Each row, then roughly how far along a hidden order it lies, from 0 to 10:
[ 0.49 -0.45 -1.05  0.38  0.55  1.17 -1.42 -0.03  0.13 -0.09 -0.47 -1.94
 -0.95 -1.82 -1.49 -0.96  0.56  0.12  0.20  0.32 -2.48  2.65  0.37 -0.07
  0.02 -0.34 -0.54  1.15 -0.24  3.20 -0.93 -0.16 -0.03 -0.01 -0.04 -1.01
 -0.49 -1.41 -0.78  1.00 -0.65  0.87 -2.14 -0.58 -0.76 -1.17 -1.33 -0.15
 -0.40 -3.53 -0.47] : 6
[ 0.14 -0.13 -0.56  1.49  0.76  0.03 -2.18  0.54  0.61  0.21 -1.56 -1.86
 -0.25 -4.95  0.64 -0.42  0.03  0.83 -0.21 -2.45 -0.84  3.00 -0.94  1.74
 -0.85  0.14 -0.80 -0.64 -0.43  0.05 -0.68  1.14 -2.06 -1.38 -0.32 -0.64
 -0.72 -0.43  0.60 -1.09 -0.68 -1.46 -2.17 -1.57  0.06 -1.19 -1.17 -0.24
 -0.15  0.59 -0.97] : 9
[-0.37  0.00 -1.87  0.30  0.34  1.68 -3.00  0.84 -0.07 -1.08 -2.50  0.45
  0.41 -7.17 -0.72  0.98 -0.12  0.16  0.44 -3.81  9.99  8.84 -2.79  2.10
  2.19  1.85 -2.89 -4.70  0.21 -4.51 -1.25 -0.64 -0.46 -1.68 -1.49 -2.18
 -2.53  0.44  2.87 -0.21  0.12 -1.05 -1.64  2.67 -1.09 -3.47 -1.81 -0.64
  1.78  3.44  1.19] : 0
[-0.29  0.05 -0.19  0.41 -0.19  0.00 -0.57  0.13  0.13 -0.30 -0.59  0.35
  0.40 -1.11  0.43  0.04 -0.22  0.27 -0.15 -1.08  1.67  1.22 -1.05  0.42
  0.85  0.27 -0.60 -1.25 -0.36 -1.77 -0.41 -0.54 -0.65 -0.65 -0.31 -0.43
 -0.17  0.12  1.05 -0.70 -0.53 -1.12 -1.31 -0.01 -0.05 -0.76 -0.22  0.14
  0.59  1.60 -0.08] : 9
[-0.28  0.47  0.21  0.37 -0.12 -1.65  0.48 -0.17 -0.65  0.48 -0.05  1.72
  0.75  2.96  1.28  0.32 -0.21  0.53 -1.01  1.36  0.50 -2.79 -0.11  0.47
  8.61  0.03  0.39 -0.22  0.68 -1.40  0.81  1.09 -0.79 -0.49  0.19  0.45
  0.20  1.50 -0.15 -0.58 -0.01 -2.19  2.12  0.45  0.28  1.68  1.04  0.23
  0.61  3.33 -0.29] : 6
[ 0.71 -0.40 -2.52  1.40  1.18  0.27 -2.32  0.29 -1.52 -0.29 -2.94  0.02
  0.84 -3.99 -2.89 -0.43  0.15  0.06 -0.07 -1.91  7.99  8.65 -3.03  2.53
  1.51  1.77 -1.50 -3.01 -0.11 -3.53 -1.35 -3.53 -1.02 -0.85 -0.96 -1.18
 -0.84 -1.34  2.78 -0.71 -1.98  0.22 -2.89  0.07 -0.39 -1.18 -1.96 -0.81
  1.89  0.98  0.49] : 2
[ 0.44 -0.45 -1.30 -0.33  0.68  0.98 -0.30 -0.10 -0.14 -0.77 -1.32 -1.17
 -1.49 -1.27 -1.19 -0.50  0.67  0.14  0.21 -0.84  1.60  4.06 -0.83  0.18
  0.00  0.38 -0.55  1.03 -0.08  2.53 -1.64 -2.00  0.36  0.55  0.01 -0.18
 -0.07 -1.48 -0.16 -0.77 -0.36  1.44 -1.64 -0.97 -0.28 -2.50 -1.99 -0.30
 -0.12 -3.29  0.17] : 4
[ 0.03  0.16 -1.16 -0.47  0.29 -0.16  1.65 -0.31 -0.63  0.41 -1.07  3.01
  1.45  0.88 -2.06 -0.41 -0.50  0.04  0.04  1.16  8.29  4.92 -1.43  0.64
  1.42  1.64  0.87 -3.16  0.31 -0.74 -0.14 -3.82 -0.11  0.29  0.04  0.27
 -0.01 -0.26  1.98  0.05 -1.25  1.26 -0.82  0.19 -0.42  1.19 -0.62 -0.87
  1.73  0.73  0.71] : 10
[ 0.20 -0.18 -1.78  1.06  1.56  0.54 -1.71  0.42 -1.70 -0.49 -2.33 -1.10
  0.07 -4.92 -2.03 -0.60  0.37  0.72 -0.32 -1.02  2.32  6.84 -1.75  2.09
  0.56  0.68 -0.43 -0.97 -0.40  1.26 -0.95 -1.80 -0.73 -0.71 -0.69 -0.70
 -0.37 -1.32  0.98  0.70 -1.53 -0.15 -2.69 -0.22 -0.91 -2.63 -1.86 -0.47
  0.56  1.88  0.03] : 7
[-0.21 -0.35 -1.17  1.56  1.37  0.69 -4.13  1.03  0.13 -1.20 -1.59 -4.23
 -1.62 -5.54 -0.34 -0.17  0.53  0.60  0.14 -4.90 -2.69  4.08 -0.83  2.76
 -0.38 -0.01 -2.64  1.28 -0.70  1.04 -0.90  1.58 -2.11 -1.56 -0.68 -2.08
 -1.50 -0.99 -0.01 -1.08 -0.29 -1.64 -2.00 -1.29 -0.49 -5.37 -2.15 -0.11
 -0.25 -0.08 -0.72] : 8
